Below are the code and all the weights of a small trained network. Each question names an input and a target symbol and asks about switching units off, where a switched-off unit gives its printed mean instead of its output.

import numpy as np


def w(rows, s, z=0):
    codes = np.array(rows[::2]) - 128.0
    scale = np.full(codes.shape[1], s)
    scale[-1] = z or s
    return codes * scale


def f(y):
    return y / 2 * (1 + np.tanh(0.7978845608 * (y + 0.044715 * y**3)))


def softmax(a):
    e = np.exp(a - a.max(-1, keepdims=True))
    return e / e.sum(-1, keepdims=True)


def log_softmax(a):
    a = a - a.max(-1, keepdims=True)
    return a - np.log(np.exp(a).sum(-1, keepdims=True))


def net(x, mask):
    ids = ['γδεηλμπσ'.index(c) for c in x.split()]
    T = len(ids)
    res = E[ids] + P[:T]
    u = 0
    for l in range(2):
        r = res
        for j in range(3):
            rows = slice(3 * j, 3 * j + 3)
            q, k, v = (r @ M[l][rows].T for M in (Q, K, V))
            z = softmax(np.where(np.tri(T) > 0, q @ k.T / 3**0.5, -1e9)) @ v
            o = O[l][rows]
            res = res + np.where(mask[u + j], z, o[:, -1]) @ o[:, :-1]
        u += 3
        y = f(res @ A[l][:, :-1].T + A[l][:, -1])
        res = res + np.where(mask[u : u + 8], y, B[l][:, -1]) @ B[l][:, :-1]
        u += 8
    return log_softmax(res[-1] @ U[:, :-1].T + U[:, -1])


Q, K, V, O, A, B = {}, {}, {}, {}, {}, {}
E = w([
[180,110,143,218],'γ',
[233,221,91,107],'δ',
[244,156,159,152],'ε',
[194,161,37,91],'η',
[102,140,2,118],'λ',
[20,212,207,154],'μ',
[70,193,53,234],'π',
[112,72,69,186],'σ',
],0.008)
P = w([
[162,89,30,97],'0',
[81,177,168,254],'1',
[102,188,167,244],'2',
[107,188,152,237],'3',
[122,188,149,231],'4',
[136,191,137,215],'5',
[137,175,136,230],'6',
[192,199,109,189],'7',
],0.0071)
Q[0] = w([
[84,114,42,176],'L0H0',
[163,90,80,106],'L0H0',
[155,182,16,192],'L0H0',
[73,103,175,75],'L0H1',
[88,113,185,79],'L0H1',
[74,128,158,73],'L0H1',
[177,175,19,159],'L0H2',
[197,170,2,176],'L0H2',
[211,156,17,167],'L0H2',
],0.0091)
K[0] = w([
[180,156,107,61],'L0H0',
[159,105,128,144],'L0H0',
[171,94,94,55],'L0H0',
[101,238,255,227],'L0H1',
[98,230,208,206],'L0H1',
[106,215,232,246],'L0H1',
[219,19,53,45],'L0H2',
[216,17,79,71],'L0H2',
[210,3,72,89],'L0H2',
],0.01)
V[0] = w([
[113,64,132,199],'L0H0',
[157,175,132,80],'L0H0',
[165,187,109,43],'L0H0',
[80,90,75,69],'L0H1',
[94,52,67,38],'L0H1',
[120,48,183,183],'L0H1',
[200,136,102,26],'L0H2',
[88,254,131,166],'L0H2',
[223,112,140,73],'L0H2',
],0.0088)
O[0] = w([
[162,91,29,73,111],'L0H0',
[139,148,171,157,151],'L0H0',
[118,142,174,162,171],'L0H0',
[50,87,121,26,140],'L0H1',
[53,41,128,31,144],'L0H1',
[159,115,67,173,4],'L0H1',
[131,60,207,137,231],'L0H2',
[64,254,154,120,138],'L0H2',
[195,74,196,168,198],'L0H2',
],0.0081,0.0041)
A[0] = w([
[65,73,172,113,184],'L0N0',
[188,185,206,139,215],'L0N1',
[162,170,171,110,189],'L0N2',
[173,145,181,134,124],'L0N3',
[114,52,115,204,254],'L0N4',
[167,168,50,242,193],'L0N5',
[2,99,189,71,171],'L0N6',
[97,113,60,49,201],'L0N7',
],0.0068,0.0018)
B[0] = w([
[167,101,204,2,169],'L0N0',
[33,95,144,188,241],'L0N1',
[37,115,140,185,170],'L0N2',
[86,60,157,177,174],'L0N3',
[207,62,123,109,195],'L0N4',
[224,207,208,104,253],'L0N5',
[204,185,135,27,179],'L0N6',
[20,109,69,88,137],'L0N7',
],0.0049,0.0059)
Q[1] = w([
[90,175,79,122],'L1H0',
[172,173,155,198],'L1H0',
[103,152,66,74],'L1H0',
[152,64,146,73],'L1H1',
[2,123,108,78],'L1H1',
[69,202,60,141],'L1H1',
[108,161,216,133],'L1H2',
[114,151,49,63],'L1H2',
[102,119,46,42],'L1H2',
],0.007)
K[1] = w([
[90,173,90,129],'L1H0',
[166,166,174,180],'L1H0',
[52,132,79,76],'L1H0',
[153,127,165,184],'L1H1',
[199,72,100,149],'L1H1',
[137,68,127,2],'L1H1',
[115,116,57,66],'L1H2',
[70,172,142,178],'L1H2',
[87,197,144,190],'L1H2',
],0.0091)
V[1] = w([
[228,124,157,166],'L1H0',
[49,46,63,134],'L1H0',
[250,106,217,142],'L1H0',
[101,211,67,152],'L1H1',
[128,86,234,128],'L1H1',
[228,84,142,206],'L1H1',
[98,61,110,85],'L1H2',
[69,93,170,193],'L1H2',
[255,105,41,134],'L1H2',
],0.0073)
O[1] = w([
[66,125,51,102,196],'L1H0',
[209,197,130,224,21],'L1H0',
[83,91,35,80,253],'L1H0',
[72,214,144,133,128],'L1H1',
[113,2,109,127,204],'L1H1',
[143,115,23,152,150],'L1H1',
[200,87,138,147,144],'L1H2',
[82,71,159,252,156],'L1H2',
[171,171,44,94,122],'L1H2',
],0.0065,0.0059)
A[1] = w([
[207,165,157,91,139],'L1N0',
[219,117,58,197,227],'L1N1',
[86,93,108,136,76],'L1N2',
[140,74,1,57,172],'L1N3',
[134,206,4,31,95],'L1N4',
[191,176,130,34,160],'L1N5',
[147,144,79,207,251],'L1N6',
[135,234,161,113,110],'L1N7',
],0.0066,0.003)
B[1] = w([
[146,148,116,187,165],'L1N0',
[175,157,37,145,186],'L1N1',
[113,116,87,176,165],'L1N2',
[100,175,102,47,249],'L1N3',
[171,165,254,90,207],'L1N4',
[126,104,173,228,185],'L1N5',
[121,220,97,148,171],'L1N6',
[59,85,74,156,219],'L1N7',
],0.006,0.011)
U = w([
[84,191,144,175,250],'γ',
[53,148,140,93,103],'δ',
[185,125,228,124,171],'ε',
[175,192,93,41,87],'η',
[94,72,126,17,124],'λ',
[210,142,83,243,76],'μ',
[91,41,114,253,28],'π',
[96,113,8,166,110],'σ',
],0.004,0.0024)

Each question gives the input, a string of symbols that net reads in full, and the target symbol t.
The units are the heads (3 rows each of Q, K, V and O) and the neurons (one row each of A and B). Each row of codes is followed by its name. A weight is (code - 128) times the scale printed after its matrix; where a second scale follows, it is the last column's (O, A, B and U).
mask holds one flag per unit, layer by layer, with each layer's heads first. A switched-off unit (its flag False) gives its mean, the last column of its rows in O or B, instead of its output. The means were averaged over made-up inputs and are rounded, as every weight is.
A unit's drop is (log p(t) with every unit on - log p(t) with that unit switched off) / (log p(t) with every unit on - log p(t) with every unit switched off).
The circuit of an input: a set's keep is (log p(t) with only the set's units on - log p(t) with every unit switched off) / (log p(t) with every unit on - log p(t) with every unit switched off). Starting from the 12 units with the biggest drops (on a tie, the unit counted first), units are removed one at a time, each time the one whose removal leaves the highest keep (on an exact tie, the one counted first), for as long as the keep stays at least 0.8.
circuit, biggest first: the units of the circuit, biggest drop first
unit that matters most: the unit with the biggest drop
k most important neurons: the k neurons with the biggest drops, biggest first
which heads matter: for each layer, one digit per head in row order, 1 if its drop is at least 0.15 and else 0, layers parted by /
drop of u: that unit's drop, to one decimal
input σ δ λ σ σ γ, target μ: 2 most important neurons -> [L0N7 L0N5]
input γ δ η η σ, target η: unit that matters most -> L1H2
input η γ δ δ δ, target λ: which heads matter -> 011 / 010
input π η λ ε λ λ δ, target γ: which heads matter -> 001 / 010
input λ ε λ λ λ δ γ η, target ε: circuit, biggest first -> [L0H1 L1H0 L0N7 L1H1]
input π λ μ η δ μ, target γ: which heads matter -> 001 / 010
input π η λ, target γ: which heads matter -> 001 / 110
input λ η γ π μ λ λ, target ε: circuit, biggest first -> [L1H0 L0N7 L0H1]
input μ π γ λ λ, target γ: circuit, biggest first -> [L0H2 L1H1 L1H0]
input γ σ δ ε, target η: 2 most important neurons -> [L1N4 L1N3]
input γ σ δ, target η: 2 most important neurons -> [L1N4 L1N3]
input η γ η γ ε η, target λ: which heads matter -> 011 / 010
input η δ σ, target λ: which heads matter -> 011 / 010
input γ δ λ π, target η: most important neuron -> [L1N4]
input λ σ γ η λ σ γ, target ε: which heads matter -> 010 / 110
input σ π γ λ σ σ λ η, target μ: which heads matter -> 111 / 100
input η δ π, target λ: 2 most important neurons -> [L0N6 L0N0]
input ε σ λ σ σ λ γ, target σ: which heads matter -> 001 / 110
input δ σ γ λ, target π: which heads matter -> 101 / 011
input ε λ δ δ, target σ: unit that matters most -> L0H2
input ε η λ δ δ σ η λ, target σ: 2 most important neurons -> [L0N6 L1N1]
input ε η π η δ η ε, target σ: which heads matter -> 011 / 110
input δ λ η π, target π: which heads matter -> 101 / 011
input δ η σ π γ σ γ, target π: which heads matter -> 111 / 011
input μ π λ λ σ ε λ η, target γ: which heads matter -> 001 / 010
input η λ λ ε η η γ, target λ: drop of L0N6 -> 0.2
input δ δ σ, target π: unit that matters most -> L0H0
input δ π π η π ε λ λ, target π: drop of L0H2 -> 0.4
